
[[ -97 -206  127  150  -85  -24   61  242 -233  124   -4 -220  -50  -43
    27  202 -133 -203  -60  183  -99  -52  263 -214  104  -76   23  -44
  -157  171  -10 -166  123  140   62   55   74   15 -138  -49  104 -181
    43   40   10 -159]
 [ -31 -205  199  -75 -125  -44 -180    1 -147   55  170  287   75 -293
   -21    1   76 -186  288  -40  139   43 -256 -292    3  -57   69 -278
    73  288  -42    1   83   92 -277   61   25 -181  -56  -47   49  -30
   -97  -19  -79  171]
 [-350   -5  200  486  -72  -17  398  124  160 -177 -206 -319  -32 -194
  -154 -188 -171  -28  168   32  143  -28 -359  -56   44 -224   44  -42
   294  102 -118  151  184   46 -290   40  292 -144 -222   95 -255  415
   125   90   41  130]
 [  17 -245  142 -103 -142  -54 -236  -31 -114    4  -37   16  186 -271
    72  141   96  -64   73  135  -53  164   25 -234 -104 -112  -29 -298
  -137  290  -66 -213   45  104   64  221   10  -39    2   58  127 -124
  -124   78 -178 -128]
 [ 172 -123  150 -297   69    4 -193  -36   43   84   61  226  221  -13
   235   97  173  -35   16   30   32  373  177 -111   -3    5 -148  -49
  -132  169   56 -129 -134   12  208  196 -243  -43    3 -113  197 -351
  -275  -22  -86   36]
 [ -54   33 -229 -140  214  134  183  205  167   76   16   70 -170  232
   132   43  -89 -222  -58   -3  207  -47  369 -134  163 -108  -19  276
    58  -49  227   67 -116   46  196 -102  -16 -129    3 -240   99 -187
  -392 -124  116   24]
 [ 282 -116  -88 -273  -16   11 -267 -142    2   34  140  234  155 -127
   232  -70  157   59  118  -10   51  185  -76  -72 -209  -99  -73 -103
  -235  296  -90 -118 -102   28   20  136 -130  -16  145  -37   88 -201
  -295   -9 -157  102]
 [-149   51  156  247  216   54  317  152  350  -69 -360 -383  172  120
    90   79   -4   97 -218  130    9  294  390   96  134 -168 -245  161
   142  -28   58   23  -19  -11  351  155   49  -42 -131   92   -3   -7
   -87   89   89 -242]
 [ 120  -58 -102  346  -61  165   52  -79   77  -24 -111 -108  156   86
   215 -315   53  261   -3  -61   80  125  -82  184  -35 -167 -180  186
    18  221  -81  126  244    6  -58    8   29  148  -17   37  -10 -109
   -56  -58  -78  226]
 [  58  -97 -105   70 -119   98   19   34 -117   72  168  125  -96   12
    87 -183  -21  -42  105  -98  167  -75 -168  -98   48  -94   25  103
    18  161   -1   89  195   83 -204  -95  -20   39  -40 -123    6 -152
   -92 -128  -31  292]
 [ -13    7   25  -54  162  -45  207  134  104  -21  263  189 -284  -89
  -156  -42   20   75   29 -262  332  -44 -213  -81   87  -63   29   94
   231  -60  -63  240   13  -23 -290 -204  -10 -182   75  -30 -197   46
   -41    9  180  199]
 [  36 -294  -12  -62  -52    6 -161  -11  -48 -111 -119  164  184   29
   392 -103 -171  -62  222  155  -31  373   94  -64 -152   36   27   91
  -417  317   23 -273 -230  -91  100  220  -61   -4   16 -373  265 -294
  -364   39 -222  418]
 [ 104  312 -170 -200 -151   45  508   21  128   21  319 -193 -401   80
    46 -338 -158  -46  -30  -72  196  -82 -582  -79   -5 -172  108  280
   -41 -192  -81   54   31  183 -128  -13 -292  181 -246 -130 -363   62
    24 -211   56  336]
 [-164   11  -26  169  106   78   17   40  219   20 -139  -57  122 -254
  -150   45  173 -136  108   -9  192 -205   46 -184   24 -347  -86 -281
   417  221   15  205  156  133  -90  -15  352 -317   39  290  -87  314
  -205   41   50 -369]
 [ -82   80  132  214  168   40  451  288   74   92  153  -44 -237  228
    22 -107 -171  -75  -20 -113  204   27    5   25  279   -2  -20  375
   146  -95   52  215   38   -3 -147 -168  -77  -47 -207 -224 -111  -95
    57  -86  256  313]
 [ 180  155 -235  158   57   44  303  138   62  120   26 -511 -124   81
   159  -73 -134  -21 -142  193 -132 -210  107   73 -146 -297  -61  144
  -315  145 -181 -114  -17  153  121   37   69  121  -40  118 -188   49
   -11   32   69 -262]
 [-188 -177  387  629 -340   23  174  -85  -26 -189 -323 -291  359 -127
   212 -428 -195   68  327  171  -83  366 -506   88  -73  -98  -32  -23
   -66  371 -187  -68  231    2 -257  319  100  126 -397  -72  -41  133
   185   48 -224  527]
 [  16  -41  -54  -63  128   34  -34    0  222  -37 -170 -112  151 -108
    58  120  154   72 -111   61   54  122  249  -63  -65 -225 -163 -103
    56  122   -7  -35  -30   47  239  127   76 -103  103  174   24   -8
  -260   83  -40 -326]
 [  98  -18   72  159 -138  -22  169   44  -85   43  116 -216  -44  -80
    84 -160  -86   28   48   61  -32   10 -278  -15  -82 -130    7   26
  -181  184 -198  -70  101   99 -159   76  -34  107 -137   12 -151   -6
   123   11  -25  145]
 [ -84 -287   40 -269   64  -35 -114   84   45 -139  -94  216   14  -10
   144  182  -41    5  -37   36  109  388  306 -188   31   59  -10   61
  -125   31  134 -177 -184  -86  246  128 -117  -78   97 -271  250 -345
  -360   56 -108  144]
 [  31   34  214  -11   85  -46  196  222  -82  219  303  -12 -183  -41
  -100  113   27 -143  -40  -66  113  -88  -27 -157  191  -52  -20    6
   106   13  -46   96   90  127 -154 -101  -89  -90 -141    8 -122  -86
   122  -32  208  -60]
 [ 315   78 -211 -220  188   89  -68   13  104  196  139   59   92   97
   307  -29   80 -131   41   80   -4   -5  223  -15 -125 -167 -118   63
  -273  248    0  -83 -213   71  177   59  -88  -58   86  -59   65 -186
  -365  -57   11  -99]
 [-165 -318  150   64 -182  -25 -182   57 -180  -21  -79   46  113 -275
   -18  130   -3 -160  146  102   23   54   20 -304    5 -101   53 -277
    10  283   -3 -124  152   99  -75  125  143 -109  -51   -6  143  -68
  -100   54 -149  -30]
 [-127 -265  191  263  -97   23   65   78  -65 -106 -130    2   76   31
   121  -89 -100  115   33  -13   77  321    3  -13  106   37  -52  150
    -1  122    9  -15  154  -61  -43   66  -28   69 -115 -185  119 -235
    -1   16  -77  364]
 [ 230  285 -355 -287  218  -11  151  -77  392  -22  155 -150 -166 -256
  -131  -31  232  175 -121 -111  202 -245 -193  -23 -270 -419  -91 -149
   118   13 -212  126  -97  122    1  -41   93 -161  278  411 -389  348
  -222   80   95 -446]
 [  75  325 -252  368  240   99  414   53  388   34   -6 -392 -104  -69
  -125 -230  101  165  -67 -108  185 -375 -175  174  -88 -463 -156   47
   311   94 -217  355  164  107 -195 -165  320 -137   78  436 -445  481
     7   50  223 -324]
 [-126  251  149  141  482  126  260  185  480  166  -93    6  139   55
  -103  107  258 -158  -39 -112  292  -42  352  -31  304 -259 -273   -5
   633    2  186  421   10   62   86 -100  165 -416  -66  214  -86  195
  -224  -33  322 -394]
 [  97 -515 -308 -187 -124   21 -417   -5 -300 -125   68  485  -31  -37
   349  -76 -188  -61  287   21   79  136  115 -193 -205   84  179   82
  -503  395   36 -265 -161 -114  -84    3   25  -27  276 -496  382 -449
  -500   -1 -293  565]
 [ -29 -189  260   98 -210  -55  -97  -66  -74  -44  -82  -69  248 -269
   103  -61    9  -55  207  147  -64  224 -239 -152 -118 -109  -15 -254
  -116  331 -137 -164   68   81  -84  276   25  -18 -149   35   27   11
   -13   67 -183   94]
 [  88  171   21  365  147  189  129   54  165  247   -1 -132  209   60
    83 -173  174 -100   79  -19   94 -165   54   71  113 -293 -232   -1
   281  275   -3  287  229  143 -101  -54  155 -115 -139  209  -89  112
   -52  -99  145 -171]
 [  20  319  103  -71  104   77  218  -12  334  166   50 -167  117 -138
   -78  -31  240 -186   21    9  152  -91 -154 -133   64 -341 -153 -196
   372   58    0  189   72  229   26  108    8 -187 -189  302 -235  282
   -94  -82  126 -366]
 [ 217   49 -198 -410  375    0   60  269  -12  256  516  433 -364  140
    76  116  -19 -283   67 -170  266 -204  228 -180  103   17   69  208
  -101   23  102  102 -300   12  -98 -280 -127 -271  163 -308   26 -253
  -351 -100  265  122]
 [ 112  -92   39  138    9   50  -54   20  -38   93   42   43  154  -43
   175 -116   24  -75  171   37   20   40  -24  -28  -52 -124  -72  -35
   -96  332  -66   -4   29   49 -104   57   51  -58  -34  -33   51  -69
  -129  -10  -36  107]
 [-143 -227   15  104  208  -44  -26  306 -100   91   46   98 -119 -118
   -94  275  -61 -243   71   17  108 -201  382 -241  105  -96   52  -98
    52  212   43   27  -30   24  -96 -150  287 -318  122  -44  106  -34
  -180  110  138 -187]
 [ -76 -150  -56   21   21  -21  116  342 -230  169  134 -177 -300   -3
   -74  304 -147 -234 -163  104  -13 -253  370 -270  137 -102   76   26
  -111   41   22 -106   94  158   58 -114   93  -34  -23  -54   45 -182
   -15   22  121 -271]
 [  97    1   33 -164   82  -38  107  175  -28  157  165 -126 -134  -19
    17  201   22  -86 -172   62    1   -8  201 -154   58  -99  -54   12
  -109   16  -30  -94  -24  129  139   22 -110   -3  -32   24  -32 -177
   -40   11   97 -243]
 [-112   90   -5 -273  -27  104  -65  -51  200  109  -14  109  139 -213
   -42   68  216 -371  142   46  210  -79  -32 -381   72 -290  -37 -318
   366  125  181   84   57  243   88  134   51 -259 -120  114   18  133
  -367 -141  -51 -287]
 [ -63 -338  372  155 -237 -178  -25   21 -206 -171  -55  -98  117 -275
   103  -33 -173   78  172  150 -119  376 -291  -99 -148   40   74 -149
  -334  276 -242 -294   -8  -39 -156  277  -25   59 -129 -113   22  -82
   136  192 -196  326]
 [ 115   13   84 -105   57  -70   -5   32   21  108  204   11  -19 -270
   -96   80  159  -40   47  -36   88  -89 -150 -154  -73 -195  -42 -247
    57  178 -161   33   29  125 -144   19   36 -160   40  205 -155  105
   -23   65   61 -213]
 [  -3 -447  142  340 -322  -23 -174  -72 -284 -185  -99   67  181 -143
   238 -268 -163  196  258   40  -42  323 -298   11 -157   36   47   11
  -313  416 -183 -175  170  -88 -263  150   38  154  -36 -210  147 -220
    28   75 -296  608]
 [-118 -233   52 -173   77  -14 -181   86   31  -19  -81  183   84 -157
     6  253   87 -138   33   38  117  134  312 -280   48  -80  -31 -172
    87  146  123  -73  -52   30  141   82   81 -225   96  -47  201 -144
  -331   57  -59 -159]
 [ 401  315 -396 -438  131  213   69  105  -38  526  649  198 -366  182
   -12   31  276 -248 -195 -245  277 -511  100 -212  207 -223  -89  147
   185  -70  132  285  188  328  -19 -344 -259    3   27   59 -116 -269
  -190 -368  264 -268]
 [  40  392 -294 -191  217  205  156 -103  504  103  123  163    0 -120
   -86 -233  301 -194  174 -209  439 -302 -272 -138   20 -438  -96 -115
   592   52  108  439   43  187 -140 -114  130 -359   36  235 -263  404
  -427 -199  130 -183]
 [ -44 -194 -272  -18  125  174 -169  116    7   87  -72  228   39   85
   148   85   34 -211   60    4  173 -102  474 -189   90 -142  -40   56
    76  220  233   59   32   45  121 -101  170 -185  135 -158  277 -231
  -480  -94  -26  -51]
 [ 166  197   46   65 -187  -27  248  -82   68   45  132 -366    4 -210
    54 -267  -16   -3  103  109  -53  -58 -568  -18 -215 -287   -9 -120
  -142  189 -299  -65   79  199 -172  191  -48  102 -204  204 -344  254
   140   -8  -52   -1]
 [ 144  -96   54 -259  -76  -10  -75    1 -137   90  410  424 -138  -86
    66 -134   37 -104  222 -185  238   66 -357 -195   26   38   87   13
   -27  129  -19   57    6   45 -301  -61 -218  -58  -27 -242   -3 -213
  -123 -129  -19  460]
 [ 155 -124   57  232  -34  -47   89  134 -201  100  182 -135  -89  -49
    80  -64 -104   61   33   22  -57  -60  -91   22  -59  -72   -6   60
  -261  246 -227  -62   95   43 -210  -40   33   75  -27  -14  -83 -108
   144   66   37  122]
 [ -14  -73 -166  301   15  176  -25   41   48   88 -163 -119  170   14
   142  -89   33 -100   76   80   46 -147  207  -40   -2 -273 -115  -16
    73  324   37   74  179  106   17   -8  249  -74   -7   79   78    4
  -220  -48  -39 -130]
 [-114  219 -107  371  430  121  432  341  281  185    0 -224 -167  131
  -131   54    1 -159  -89  -76  218 -382  358   29  239 -296 -131  170
   403   14   63  378   75   79  -68 -285  331 -305   -8  172 -187  236
   -91   -2  396 -353]
 [ -56  158 -139  -20  109   92  112    4  276   48    2  -16    7 -178
   -89  -65  141 -171  112  -43  236 -219 -113 -171  -13 -352  -47 -169
   343  129   18  209   56  162  -88  -26  198 -266    9  201 -166  304
  -259  -48   68 -242]
 [-119  166  137  374  177  151  304   46  381    6 -229 -179  229   89
    87 -213   62   -9   70  -13  166  118    3  113  146 -239 -221  118
   369  110   55  274  101   28    0   57  119 -145 -200   95  -99  180
  -106  -46  113   20]
 [ -73 -245  185 -271   11  -80 -240   24  -55  -10  154  457   55 -302
   -32  112   95 -218  293  -70  216  135 -116 -349    2   -6   81 -286
   101  222   39  -15  -99   19 -190   58   12 -313   56 -133  120  -65
  -275   25  -71  165]
 [-193 -165 -349  369  205  125   71  143  160 -147 -203   86  -60  -28
    31 -150 -141  -53  221  -69  259 -249  169  -20  -48 -245   48  101
   166  281   43  215   12  -79 -207 -212  497 -308  235  -75   27  204
  -392   58   35  127]
 [  22 -294  -56 -149   47  -79 -112  139 -179  -29  231  328 -208 -120
    35   69 -107  -49  147  -89  165   14   13 -199  -42   42  135   23
  -178  175  -40  -66 -105  -60 -201 -109   19 -149  181 -252   88 -204
  -205   53  -12  289]
 [-100 -105  221  111 -189  -13   51  -51   -9  -81   44   88   64 -230
   -24 -195   12   -8  238  -69  169  142 -470 -142    8  -92   35 -129
   161  168  -89   82  171   60 -301   90    6  -60 -163  -22  -95   88
    30  -24  -90  330]
 [ 262   37   -6  -89   91  -39  132  166 -122  227  380  -72 -242   10
   -14   94   50   50 -176  -78   36 -124   38  -43   34  -82  -58   92
  -145   39 -151   11   61  112  -74 -129 -145   59   28   62 -143 -200
   106   -7  173 -113]
 [   6 -199   73 -223   60   69 -313  115 -125  266   62  241  174  -68
    93  322  181 -375   49   96   41   -7  483 -358  155  -84  -80 -230
    51  258  212  -76   24  160  187   63   10 -204  -10  -52  326 -309
  -343  -73  -24 -306]
 [ 215   73 -149 -337  260  -68   62   77  195   33  186   10 -138  -80
    44  132   84   45 -105  -24   98    8  128  -61 -142 -160  -61   -4
  -148   33 -101  -57 -267   23  125    8  -63 -136  206   66 -114  -30
  -254   84   98 -226]
 [ 205  130 -507  301   60  243  180  119   40  230  -42 -490  -85  188
   139  -62   17    8 -272  115  -64 -447  387   85  -41 -417 -171  178
   -91  185  -46   61  264  225  188 -134  212  154   68  256  -83  -34
  -116  -88   80 -488]
 [ -45 -308  -36  101  126   17 -259   36   -8  -56  -44  345  137 -191
    54   13   74  -18  255  -84  187   22  126 -120  -62  -91  -15 -144
    80  372    2   81  -10  -74 -194  -64  264 -299  235  -51  159  -32
  -331   91  -60  122]
 [-241 -349  175  172 -171  -83   68   81 -110 -255  -77   82 -101 -168
   -39  -67 -182  124  113  -66  164  255 -225 -136   34   45  111   39
    18   79  -59  -38  122  -85 -224   28   49  -16  -31 -201   25  -90
    12   88 -115  460]
 [ 117  212  -88    7   -2  184   68  -61  178  206   61  -45  165   -1
   147 -206  154 -233  147   36  114 -128 -141  -93    8 -308 -123  -74
   168  228   43  141  112  221  -20   75   10  -79 -172  106  -74  101
  -219 -187    5  -97]
 [  50  176    9 -320   37  -17  110  141   53  273  181 -232  -98 -155
   -99  295  127 -349 -145  156   -6 -228  153 -348   56 -278  -35 -252
    58   13   17  -91    0  317  204  102  -47 -114 -121  222 -118   43
  -100  -43  109 -617]
 [ 170  398 -337 -197  -42  233  253  -66  214  241  327  -34 -229   35
   -81 -239  237 -104  -91 -208  337 -393 -333 -139  109 -373  -78   61
   424  -93   63  357  301  325  -99 -172 -118   19 -111  206 -299  121
  -127 -327  130 -150]
 [ 122  388 -168 -226  293   99  359   50  458  101  128  -80 -111  114
    53 -108  104  -69  -85  -81  247  -45  -25    3   42 -264 -133  172
   215 -116   59  205 -155  107  136  -26 -115 -139  -43   65 -238  128
  -276 -114  198 -137]
 [-238   13 -149  293  -24  193  245   92  156  -26 -120  -85 -101   38
  -108 -145    9  -20  -30 -134  312 -164  -18  -95  220 -248  -44  123
   484  -17  140  317  354  111 -105 -158  195  -72  -90   49  -73   94
  -113 -136   65   35]
 [  16 -158   -9 -112  -12  -14  -67   84  -75   42  114   98  -81 -127
   -20  122   58  -22  -29  -40  118    3   72 -199   25  -85   -6  -76
    14  105   -8  -23   74   71  -23  -19   -2  -69   69    0   37 -148
  -123    4  -11  -48]
 [ -66 -282   53  188   -3   34 -158   63  -17  -39 -340 -140  344  -37
   289   89  -82 -121  102  299 -157  230  401  -77  -94 -122  -93  -90
  -269  395   24 -266  -85    4  255  267  168  -59  -19  -80  279 -155
  -283  113 -183  -99]
 [-102 -200   86   96   43   78    9   -4  164 -172 -194  155  138   72
   160 -104   18  183   11  -89  203  422   91   27   98    3 -127  183
   131   56  102   73   42 -120   76   67  -60  -18   -3 -178  149 -230
  -225  -11  -86  341]]

[ -86   73   96 -232   -7  209 -137  -13 -240 -123  117  143  144  278
 -111 -123   32   -2  232   60  323  264  125  235 -109 -291  118   90
 -105   10   96  125   -9  -95  314] -> 38
[-116  119  -23   18  126   52  -68  229 -308   47  164 -101  -10   82
  -68 -237 -149  -81   23  159  110  -65 -209  150   87 -114  128 -120
   75   26  -76  140 -124  173  -36] -> 63
[-177 -165   16   65  124   44   -4 -154  357 -155 -233   39    5 -195
  241   55 -138 -190  -69   58 -270 -213  -94 -110   72  105   98 -266
    0  104   16   -6  -25  -77 -175] -> 31
[-106   76  -83  124  -82   89 -238  211  263 -185   91 -142 -190 -421
  305   17 -179  -72  240  253  -42 -287   75 -228   65  201 -245 -113
  268   56  -86  131  -59   31 -239] -> 14
[ 274 -160  -93 -260   70  -96  -14 -311  -43   69   24  151  170  206
 -197   73  168  172  -42 -162   61  115   -9  -26 -156 -183  223  126
 -273   76   51 -202  -59  -64    0] -> 28
[-214  -38  202 -170  104  257  159  -81   22 -113  -94   61   18  100
  -89 -157 -104 -275 -235  102  156  101   21  157   -6 -245  127  -24
  -83   -5  120   53  -45   13   86] -> 35
[-141  252   90   82   58  -80 -186  144 -251  -61  187   84 -149  -67
  -91  -76 -112 -129  320  -26  497   80   20   73  -22  -66   38    6
   18 -177  106   85 -132  -37   78] -> 62
[ 123  -39   24 -290   38  -45  -89 -192 -116  -55  126   89  178  212
   26  -14   73  175  132   90  -49  185   90   45 -169 -219  104  134
 -268  117  -20  -34   86 -108  171] -> 32
[ 288  -88  -41 -106   18   61   38 -119   99 -194   98   61  155  109
  -54  -52   10  120  241  -22  121   99   89    6  -14  -55   72  -36
 -169   37   65 -121  -55    2   -4] -> 5
[-143  204  225  -21 -196  207  -35  218  -24  -94   20  -69 -126  -66
   35  -52    0 -116  145   -9    3  100   98   76  232  -68 -127   27
  151  133  -31  295  -32   10   84] -> 57
[ -96 -118  -13  178  138  141  119   86  173  -20 -260 -141   66 -137
  -74  -79 -100  -13    4   62  -72 -316 -219   -2  151  195  130 -223
  152 -111  -55   11 -155  197 -233] -> 60
[ -80   61  138 -149   66   35   55  -12 -191   52   17   -1   13  110
 -156 -104   -2  -40  -90   40  115   92  -38  109  -20 -199  112  100
  -90  -19    2   50  -42   49   76] -> 3
[-172   11  172 -182  -35  244   49   36 -108   38 -143  -63  108  134
 -131  -78   85   40  -66   97  -39   55    2  158   28 -161   71  125
   23   33  -63  182    1   53  145] -> 25
[ -17  -55   55  -81  199 -135  124 -167   25   44  -18   11  -65  -77
  -81  -40  -98 -108 -248   53   73  -71  -89  -75  -93  -94  125   27
 -163  -81   36 -158  -72   51 -156] -> 56
[ 427 -150  -87 -270  -31  152   33 -195   78 -216  152  111  267  267
 -123  -60  100  222  254  -22  181  216  184   45 -103 -162   88   61
 -247   90   95 -163  -30  -20   81] -> 23
[  90  106  -32  -24   34  -22 -156  109 -285   -5  151    0  124  145
 -152  -88   39  212  401   21  252   63  -27  114  -39  -51  107   42
  -41  -91  -26   50  -79   46  108] -> 49
[-116  290  222   61  -34 -257  -52  210 -154   93   93 -243 -213 -278
  118    4  -56  116  157  188 -172  -95   -6 -135   74   90 -188  180
   42  -61 -218  167   59   87  -60] -> 67
[ 141  -52  -76 -183   53   20   -2  -93  -92   74  105   47    8   87
 -210  -49   40  -10 -154  -52  204   36  -39  -10  -75 -187  124   86
  -86   46   42 -105 -137   61  -89] -> 30
[-176  -21   97 -246   -8  260 -138 -101    0 -154  -41  126  122   90
  -55  -16   36   17  175  159  319  125  216  107 -233 -194   34  166
  -58 -104  105   66   24 -132  245] -> 33
[-199   69  -58  130   54   53 -185  225  -65   57  -70 -159  -20 -205
  -44  -28  -54  115  227  184  118 -302 -113  -37  -19  161   -5   -8
  243 -187 -122  119 -118  134 -120] -> 2
[ 287  -12  -16  159 -127  -16  134   71  317  -40  -51 -131 -157 -289
  -57   79   20   12   42 -218  -88 -170  -27 -231  299  226 -104  -88
  126   86  -35  -62 -188  155 -377] -> 19
[ 406 -195  -87 -160  133  -44  168 -218   72  -80   58   -3  239  170
 -140  -73   28  244   64   25   -2   30  -15  -30  -81  -56  161    8
 -284    1    3 -256  -41  100  -96] -> 50
[ 185  146  158 -101 -142   94   96  114 -115  -40  123  -62  -19   76
 -190  -80   82   89  164  -86  162  188  114   67  138 -109  -54  150
  -27   30   -4   83  -69   95   58] -> 17
[-259  -85   99   38  119   63   39 -138  239  -26 -275   70  -99 -231
  -58   70  -70 -227 -170  -31  146 -166  -37  -83  -39   36   97  -51
   41 -152  110  -50 -116  -41 -137] -> 34
[  58  -43   42 -158  192 -160   34 -160  -91  -13   65  -17  114   79
   25  -73  -61  121   16  185  -88   13  -46   -7 -151 -108  130   54
 -263  -25  -56 -101   63    9   12] -> 29
[  68  -44    7 -237    2   36 -125 -227   29 -108   66  201   53   61
  -95   65   69   21  137  -38  343  167  203  -19 -234 -184   64  165
 -173  -50  154 -106  -34 -166  115] -> 0
[ 138   38 -118   96  188 -215  -23   51 -213  133  113  -46  -12  -15
 -223  -80  -54   90   82  -56  224 -135 -227  -23   -3   33  183  -50
  -43 -146  -28 -126 -197  169 -201] -> 36
[  95  -24  -60  -11   94  134   27  111  -92  -39   50 -102  132   69
 -182 -166  -46  140  172  141  216  -92  -71   80  -12   -1   93  -27
   24 -128  -31  -21 -129  195  -65] -> 65
[ -57  121   87  248  -47   40  195  392  182   59  -56 -455 -275 -450
  105 -113 -190  -73 -174  212 -374 -421 -201 -203  392  276 -230 -123
  342   64 -272  171 -123  389 -471] -> 68
[-445   -1  187   97  200   41  116   84   22   89 -292 -173  -70 -180
   58  -95 -177 -192 -281  223 -248 -295 -260   32  104   51  111 -127
  115  -75 -123  153  -29  137 -136] -> 37
[ 160  126  117  123  -91 -405  -16  -57  101  118  -60  -58 -202 -310
   22  251  125  156  162 -271 -219  -77  -20 -281  151  204  -76  116
  -51   21 -101  -42  -38  -38 -201] -> 58
[ 528 -108  -66 -287 -134  -52   51 -213   57  -27  143   28  172  193
  -87   74  221  317  107 -162 -172  195  120  -88   13 -125   31  159
 -254  267  -44 -136    9  -10  -21] -> 8
[  35  105  118 -223   18   94  -29   54 -241 -100  193  -51  142  201
  -41 -175  -21  163  241  249  124  181  114  147 -106 -207    9  157
 -150  -24  -46   86   71   41  217] -> 43
[ -27  -37  126 -184   12  204  -24 -160   49 -274   21  210  137  196
   15  -66  -26 -124  195  -18  201  264  163  160  -37 -218  126  -56
 -183   72  179   34    5 -170  232] -> 55
[-312  -97   33 -124   85  246  -25  -66  182  -62 -119   33  -96 -147
   48  -49 -141 -322 -337  186   98 -144   -9  -28  -79 -133   39  -50
   95   32   70   46  -82   -8 -111] -> 20
